Here is a tiny trained network, its code and every weight. The questions are about switching its units off for an input and a class, where a switched-off unit gives its printed mean instead of its output.

import numpy as np


def w(rows, s, z=0):
    codes = np.array(rows[::2]) - 128.0
    scale = np.full(codes.shape[1], s)
    scale[-1] = z or s
    return codes * scale


def f(y):
    return np.maximum(y, 0)


def log_softmax(a):
    a = a - a.max(-1, keepdims=True)
    return a - np.log(np.exp(a).sum(-1, keepdims=True))


def net(x, mask):
    res = np.array(x, float).reshape(1, 7) / 4 @ E
    y = f(res @ A[0][:, :-1].T + A[0][:, -1])
    res = res + np.where(mask, y, B[0][:, -1]) @ B[0][:, :-1]
    return log_softmax(res[-1] @ U[:, :-1].T + U[:, -1])


A, B = {}, {}
E = w([
[135,133,126,127],'x0',
[133,130,127,128],'x1',
[128,128,126,128],'x2',
[131,132,127,128],'x3',
[253,5,200,171],'x4',
[109,88,2,231],'x5',
[138,43,40,6],'x6',
],0.0095)
A[0] = w([
[114,176,166,143,73],'neuron 1',
[151,152,248,88,59],'neuron 2',
[163,143,205,121,46],'neuron 3',
[124,103,151,220,95],'neuron 4',
[157,143,217,85,144],'neuron 5',
[128,99,130,201,113],'neuron 6',
[93,161,59,32,112],'neuron 7',
[110,206,183,163,76],'neuron 8',
[177,57,169,117,81],'neuron 9',
[159,109,154,206,125],'neuron 10',
[102,108,46,156,44],'neuron 11',
[82,215,80,163,47],'neuron 12',
[71,221,69,144,105],'neuron 13',
[137,86,65,94,110],'neuron 14',
[135,176,157,167,159],'neuron 15',
[145,109,125,190,103],'neuron 16',
[156,64,75,97,33],'neuron 17',
[208,63,165,89,3],'neuron 18',
[125,142,149,21,116],'neuron 19',
[138,75,85,85,79],'neuron 20',
[141,172,109,198,75],'neuron 21',
[81,150,101,72,143],'neuron 22',
[141,136,126,112,114],'neuron 23',
[113,194,173,172,107],'neuron 24',
[115,146,132,28,113],'neuron 25',
[155,87,122,192,94],'neuron 26',
[138,144,202,106,172],'neuron 27',
[151,115,98,106,141],'neuron 28',
],0.013,0.014)
B[0] = w([
[63,202,69,68,163],'neuron 1',
[146,43,123,226,220],'neuron 2',
[188,59,160,207,176],'neuron 3',
[202,137,179,129,198],'neuron 4',
[89,104,60,146,246],'neuron 5',
[221,126,195,98,189],'neuron 6',
[136,180,184,77,235],'neuron 7',
[34,185,48,75,202],'neuron 8',
[37,146,24,138,216],'neuron 9',
[227,133,224,125,221],'neuron 10',
[5,204,14,46,165],'neuron 11',
[180,31,135,227,194],'neuron 12',
[111,62,66,191,241],'neuron 13',
[50,121,79,168,196],'neuron 14',
[114,70,84,164,219],'neuron 15',
[161,126,188,118,177],'neuron 16',
[185,18,130,254,169],'neuron 17',
[26,209,18,58,193],'neuron 18',
[172,183,196,66,216],'neuron 19',
[98,68,93,186,180],'neuron 20',
[179,115,172,139,168],'neuron 21',
[150,164,148,77,214],'neuron 22',
[138,136,128,130,134],'neuron 23',
[83,143,38,107,210],'neuron 24',
[194,179,169,68,206],'neuron 25',
[163,142,176,133,189],'neuron 26',
[65,138,50,119,243],'neuron 27',
[104,144,103,115,175],'neuron 28',
],0.0096,0.011)
U = w([
[51,171,102,105,152],'0',
[111,68,142,225,219],'1',
[153,176,248,91,6],'2',
],0.016,0.0014)

Each question gives the input, the list of numbers given to net, and the class t.
The units are the neurons (one row each of A and B). Each row of codes is followed by its name. A weight is (code - 128) times the scale printed after its matrix; where a second scale follows, it is the last column's (A, B and U).
mask holds one flag per neuron, in row order. A switched-off neuron (its flag False) gives its mean, the last column of its row in B, instead of its output. The means were averaged over made-up inputs and are rounded, as every weight is.
A unit's drop is (log p(t) with every unit on - log p(t) with that unit switched off) / (log p(t) with every unit on - log p(t) with every unit switched off).
The circuit of an input: a set's keep is (log p(t) with only the set's units on - log p(t) with every unit switched off) / (log p(t) with every unit on - log p(t) with every unit switched off). Starting from the 12 units with the biggest drops (on a tie, the unit counted first), units are removed one at a time, each time the one whose removal leaves the highest keep (on an exact tie, the one counted first), for as long as the keep stays at least 0.8.
units of the circuit, in order: the units of the circuit, biggest drop first
unit that matters most: the unit with the biggest drop
k most important neurons: the k neurons with the biggest drops, biggest first
drop of u: that unit's drop, to one decimal
input [0,-8,2,6,2,-8,0], class 1: 4 most important neurons	[neuron 2; neuron 3; neuron 11; neuron 7]
input [1,-7,4,-7,8,-1,3], class 0: 2 most important neurons	[neuron 18; neuron 9]
input [-6,7,2,7,-8,5,-2], class 1: units of the circuit, in order	[neuron 12]
input [-7,0,7,6,1,-7,0], class 1: 2 most important neurons	[neuron 2; neuron 3]
input [-6,2,3,-6,-4,-7,1], class 2: 2 most important neurons	[neuron 19; neuron 25]
input [1,6,8,3,7,0,5], class 0: 3 most important neurons	[neuron 18; neuron 9; neuron 2]
input [1,-4,-2,-3,6,-6,1], class 0: 2 most important neurons	[neuron 18; neuron 9]
input [4,-5,-2,4,-6,4,-3], class 1: 2 most important neurons	[neuron 12; neuron 13]
input [3,-7,6,-8,7,-1,1], class 0: 3 most important neurons	[neuron 18; neuron 9; neuron 12]
input [-4,-8,7,-8,4,-6,1], class 0: 2 most important neurons	[neuron 18; neuron 12]
input [-3,2,8,-8,-3,-6,4], class 2: drop of neuron 27	0.0
input [-7,1,1,-8,6,-5,5], class 0: drop of neuron 18	1.4
input [-8,6,2,2,6,-5,2], class 0: drop of neuron 18	1.6
input [-3,-7,8,-1,-7,6,-1], class 1: unit that matters most	neuron 12
